Below are the code and all the weights of a small trained network. Each question names an input and a target symbol and asks about switching units off, where a switched-off unit gives its printed mean instead of its output.

import numpy as np


def w(rows, s, z=0):
    codes = np.array(rows[::2]) - 128.0
    scale = np.full(codes.shape[1], s)
    scale[-1] = z or s
    return codes * scale


def norm(h):
    return h / np.sqrt((h * h).mean(-1, keepdims=True) + 1e-5)


def f(y):
    return y / 2 * (1 + np.tanh(0.7978845608 * (y + 0.044715 * y**3)))


def softmax(a):
    e = np.exp(a - a.max(-1, keepdims=True))
    return e / e.sum(-1, keepdims=True)


def log_softmax(a):
    a = a - a.max(-1, keepdims=True)
    return a - np.log(np.exp(a).sum(-1, keepdims=True))


def net(x, mask):
    ids = ['ΓΔαλμπστψω'.index(c) for c in x.split()]
    T = len(ids)
    res = E[ids] + P[:T]
    r = norm(res)
    for j in range(3):
        rows = slice(4 * j, 4 * j + 4)
        q, k, v = (r @ M[0][rows].T for M in (Q, K, V))
        z = softmax(np.where(np.tri(T) > 0, q @ k.T / 4**0.5, -1e9)) @ v
        o = O[0][rows]
        res = res + np.where(mask[j], z, o[:, -1]) @ o[:, :-1]
    y = f(norm(res) @ A[0][:, :-1].T + A[0][:, -1])
    res = res + np.where(mask[3:27], y, B[0][:, -1]) @ B[0][:, :-1]
    return log_softmax(norm(res)[-1] @ U[:, :-1].T + U[:, -1])


Q, K, V, O, A, B = {}, {}, {}, {}, {}, {}
E = w([
[144,122,166],'Γ',
[157,159,141],'Δ',
[134,145,167],'α',
[147,2,57],'λ',
[73,189,113],'μ',
[134,191,142],'π',
[130,190,144],'σ',
[131,189,145],'τ',
[94,91,140],'ψ',
[106,113,165],'ω',
],0.015)
P = w([
[112,144,251],'0',
[108,197,163],'1',
[99,214,104],'2',
[94,231,59],'3',
[86,237,27],'4',
[82,238,3],'5',
],0.0031)
Q[0] = w([
[72,92,179],'head 0',
[201,219,253],'head 0',
[149,130,112],'head 0',
[7,43,243],'head 0',
[161,124,142],'head 1',
[163,34,105],'head 1',
[94,240,152],'head 1',
[117,51,87],'head 1',
[9,145,143],'head 2',
[24,146,152],'head 2',
[118,143,123],'head 2',
[46,211,1],'head 2',
],0.0099)
K[0] = w([
[87,91,169],'head 0',
[254,145,236],'head 0',
[144,118,103],'head 0',
[30,23,220],'head 0',
[201,106,122],'head 1',
[150,27,129],'head 1',
[113,248,116],'head 1',
[55,68,130],'head 1',
[94,27,53],'head 2',
[64,66,53],'head 2',
[109,147,110],'head 2',
[225,85,43],'head 2',
],0.0096)
V[0] = w([
[163,173,24],'head 0',
[111,52,218],'head 0',
[77,199,176],'head 0',
[122,153,117],'head 0',
[95,42,87],'head 1',
[172,254,148],'head 1',
[131,111,21],'head 1',
[98,66,165],'head 1',
[66,154,178],'head 2',
[92,137,169],'head 2',
[155,123,95],'head 2',
[180,104,92],'head 2',
],0.0064)
O[0] = w([
[23,78,167,85],'head 0',
[247,226,126,131],'head 0',
[139,43,32,233],'head 0',
[123,105,115,143],'head 0',
[48,126,88,32],'head 1',
[254,156,170,255],'head 1',
[157,181,113,65],'head 1',
[39,88,105,88],'head 1',
[91,106,226,207],'head 2',
[108,105,167,176],'head 2',
[150,151,95,92],'head 2',
[159,141,46,63],'head 2',
],0.0063,0.0056)
A[0] = w([
[141,98,105,108],'neuron 0',
[92,130,117,98],'neuron 1',
[229,35,161,157],'neuron 2',
[135,135,132,102],'neuron 3',
[155,130,47,151],'neuron 4',
[81,119,135,111],'neuron 5',
[149,25,195,60],'neuron 6',
[126,96,118,98],'neuron 7',
[130,148,168,116],'neuron 8',
[168,120,176,154],'neuron 9',
[142,138,77,143],'neuron 10',
[154,15,70,3],'neuron 11',
[119,119,124,114],'neuron 12',
[105,125,142,95],'neuron 13',
[63,102,133,115],'neuron 14',
[109,9,190,157],'neuron 15',
[129,123,150,103],'neuron 16',
[123,121,157,93],'neuron 17',
[117,126,141,101],'neuron 18',
[131,128,137,104],'neuron 19',
[128,134,121,103],'neuron 20',
[116,51,167,139],'neuron 21',
[140,135,127,119],'neuron 22',
[98,116,160,92],'neuron 23',
],0.013,0.0039)
B[0] = w([
[110,133,118,114],'neuron 0',
[124,111,101,124],'neuron 1',
[16,141,89,254],'neuron 2',
[132,126,134,129],'neuron 3',
[219,95,53,122],'neuron 4',
[87,116,65,136],'neuron 5',
[230,101,100,178],'neuron 6',
[111,128,149,114],'neuron 7',
[137,141,196,175],'neuron 8',
[193,100,141,224],'neuron 9',
[160,94,84,120],'neuron 10',
[38,3,240,122],'neuron 11',
[123,131,124,119],'neuron 12',
[112,150,110,127],'neuron 13',
[91,81,35,150],'neuron 14',
[178,175,249,188],'neuron 15',
[146,144,138,137],'neuron 16',
[147,156,139,138],'neuron 17',
[125,148,127,127],'neuron 18',
[136,135,132,129],'neuron 19',
[128,126,124,120],'neuron 20',
[156,159,206,157],'neuron 21',
[131,118,129,133],'neuron 22',
[120,174,101,137],'neuron 23',
],0.021,0.0075)
U = w([
[201,156,210,196],'Γ',
[26,198,135,173],'Δ',
[48,120,60,171],'α',
[108,8,144,181],'λ',
[174,112,84,79],'μ',
[148,126,98,3],'π',
[140,117,109,21],'σ',
[138,114,109,16],'τ',
[124,91,91,93],'ψ',
[141,111,98,37],'ω',
],0.013,0.0049)

Each question gives the input, a string of symbols that net reads in full, and the target symbol t.
The units are the heads (4 rows each of Q, K, V and O) and the neurons (one row each of A and B). Each row of codes is followed by its name. A weight is (code - 128) times the scale printed after its matrix; where a second scale follows, it is the last column's (O, A, B and U).
mask holds one flag per unit, heads first, then neurons. A switched-off unit (its flag False) gives its mean, the last column of its rows in O or B, instead of its output. The means were averaged over made-up inputs and are rounded, as every weight is.
A unit's drop is (log p(t) with every unit on - log p(t) with that unit switched off) / (log p(t) with every unit on - log p(t) with every unit switched off).
The circuit of an input: a set's keep is (log p(t) with only the set's units on - log p(t) with every unit switched off) / (log p(t) with every unit on - log p(t) with every unit switched off). Starting from the 12 units with the biggest drops (on a tie, the unit counted first), units are removed one at a time, each time the one whose removal leaves the highest keep (on an exact tie, the one counted first), for as long as the keep stays at least 0.8.
units of the circuit, in order: the units of the circuit, biggest drop first
unit that matters most: the unit with the biggest drop
k most important neurons: the k neurons with the biggest drops, biggest first
heads that matter: for each layer, one digit per head in row order, 1 if its drop is at least 0.15 and else 0, layers parted by /
drop of u: that unit's drop, to one decimal
input ω π μ ψ ω, target Δ: heads that matter -> 100
input Γ μ π μ Γ, target Δ: 2 most important neurons -> neuron 2; neuron 6
input ψ Δ ψ, target Δ: heads that matter -> 111
input τ Γ π α α, target Δ: 4 most important neurons -> neuron 2; neuron 15; neuron 6; neuron 21
input ψ μ Δ μ Δ Δ, target α: heads that matter -> 111
input μ μ μ μ, target α: units of the circuit, in order -> head 0; neuron 14
input μ Γ Δ ψ μ Δ, target Δ: 2 most important neurons -> neuron 2; neuron 14
input α Δ μ Γ α, target Δ: heads that matter -> 100
input Δ ψ σ ψ λ α, target α: unit that matters most -> head 2
input ψ μ σ μ ψ, target Δ: 3 most important neurons -> neuron 9; neuron 14; neuron 5
input ψ μ Γ τ σ Γ, target Δ: 2 most important neurons -> neuron 2; neuron 15
input ω ψ ψ μ Γ ψ, target α: heads that matter -> 110
input ψ ω λ ω α, target α: heads that matter -> 001
input μ λ ω Δ, target Δ: unit that matters most -> neuron 2
input μ τ μ, target Δ: drop of neuron 3 -> 0.0
input Δ Δ ω π Γ Δ, target α: drop of head 2 -> 0.8
input μ σ μ, target Δ: drop of neuron 15 -> 0.6
